Here is a tiny trained network, its code and every weight. The questions are about switching its units off for an input and a class, where a switched-off unit gives its printed mean instead of its output.

import numpy as np


def w(rows, s, z=0):
    codes = np.array(rows[::2]) - 128.0
    scale = np.full(codes.shape[1], s)
    scale[-1] = z or s
    return codes * scale


def f(y):
    return y / 2 * (1 + np.tanh(0.7978845608 * (y + 0.044715 * y**3)))


def log_softmax(a):
    a = a - a.max(-1, keepdims=True)
    return a - np.log(np.exp(a).sum(-1, keepdims=True))


def net(x, mask):
    res = np.array(x, float).reshape(1, 5) / 4 @ E
    y = f(res @ A[0][:, :-1].T + A[0][:, -1])
    res = res + np.where(mask, y, B[0][:, -1]) @ B[0][:, :-1]
    return log_softmax(res[-1] @ U[:, :-1].T + U[:, -1])


A, B = {}, {}
E = w([
[239,215,71,156,215,172],'x0',
[70,89,10,91,189,103],'x1',
[128,126,134,123,136,127],'x2',
[185,21,126,176,130,68],'x3',
[133,137,117,124,110,122],'x4',
],0.011)
A[0] = w([
[97,245,159,70,120,203,212],'n0',
[71,58,187,128,29,73,105],'n1',
[170,149,58,134,165,223,7],'n2',
[102,83,203,129,65,74,17],'n3',
[112,73,2,108,199,56,102],'n4',
[84,117,122,100,126,106,133],'n5',
[249,121,124,170,150,120,102],'n6',
[6,114,73,86,126,132,138],'n7',
[16,138,118,109,88,122,163],'n8',
[102,231,152,110,126,220,10],'n9',
[147,171,63,161,148,181,2],'n10',
[97,113,104,129,108,140,103],'n11',
[148,60,112,142,136,48,225],'n12',
[128,39,162,104,63,131,213],'n13',
[210,124,152,194,106,144,104],'n14',
],0.0094,0.0098)
B[0] = w([
[88,103,192,189,68,136,254],'n0',
[139,199,163,186,81,208,220],'n1',
[77,115,188,199,66,161,157],'n2',
[203,199,138,159,204,195,169],'n3',
[108,185,213,212,37,200,196],'n4',
[113,106,82,137,145,95,154],'n5',
[159,100,63,90,216,56,170],'n6',
[152,83,46,85,175,2,202],'n7',
[126,86,88,100,155,65,204],'n8',
[172,214,171,125,173,182,173],'n9',
[96,85,173,177,94,149,145],'n10',
[124,91,135,117,134,120,133],'n11',
[162,191,169,121,128,179,201],'n12',
[72,104,123,152,107,109,221],'n13',
[160,104,103,83,174,91,166],'n14',
],0.0096,0.015)
U = w([
[1,110,167,194,40,130,117],'0',
[191,219,145,165,144,198,254],'1',
[140,71,36,59,223,3,36],'2',
],0.0089,0.0013)

Each question gives the input, the list of numbers given to net, and the class t.
The units are the neurons (one row each of A and B). Each row of codes is followed by its name. A weight is (code - 128) times the scale printed after its matrix; where a second scale follows, it is the last column's (A, B and U).
mask holds one flag per neuron, in row order. A switched-off neuron (its flag False) gives its mean, the last column of its row in B, instead of its output. The means were averaged over made-up inputs and are rounded, as every weight is.
A unit's drop is (log p(t) with every unit on - log p(t) with that unit switched off) / (log p(t) with every unit on - log p(t) with every unit switched off).
The circuit of an input: a set's keep is (log p(t) with only the set's units on - log p(t) with every unit switched off) / (log p(t) with every unit on - log p(t) with every unit switched off). Starting from the 12 units with the biggest drops (on a tie, the unit counted first), units are removed one at a time, each time the one whose removal leaves the highest keep (on an exact tie, the one counted first), for as long as the keep stays at least 0.8.
units of the circuit, in order: the units of the circuit, biggest drop first
unit that matters most: the unit with the biggest drop
top k neurons: the k neurons with the biggest drops, biggest first
drop when u is switched off: that unit's drop, to one decimal
input [1,1,6,-8,3], class 0: top 3 neurons -> (n0, n3, n12)
input [2,8,3,7,-7], class 1: top 3 neurons -> (n4, n12, n0)
input [0,0,2,4,5], class 1: units of the circuit, in order -> (n0)
input [8,2,1,-3,5], class 0: units of the circuit, in order -> (n2, n10)
input [-3,-6,-6,1,-4], class 1: top 3 neurons -> (n3, n0, n1)
input [-4,-1,8,2,-6], class 1: top 2 neurons -> (n0, n3)
input [-2,-1,5,3,6], class 1: top 2 neurons -> (n0, n12)
input [-5,-3,-6,3,6], class 1: top 2 neurons -> (n3, n0)
input [-3,7,8,-1,-3], class 2: top 2 neurons -> (n7, n0)
input [-2,-6,-7,2,-7], class 1: top 2 neurons -> (n0, n3)
input [-4,-1,8,1,-2], class 1: top 3 neurons -> (n0, n3, n1)
input [0,4,-5,-8,2], class 2: top 2 neurons -> (n7, n1)
input [-1,7,-7,-4,2], class 2: drop when n7 is switched off -> 1.2
input [2,-3,-4,6,4], class 2: drop when n5 is switched off -> 0.0
input [5,-1,2,4,-8], class 2: unit that matters most -> n6
input [-4,5,2,-6,5], class 2: drop when n7 is switched off -> 0.3
input [8,-4,-7,8,2], class 2: drop when n6 is switched off -> 0.1
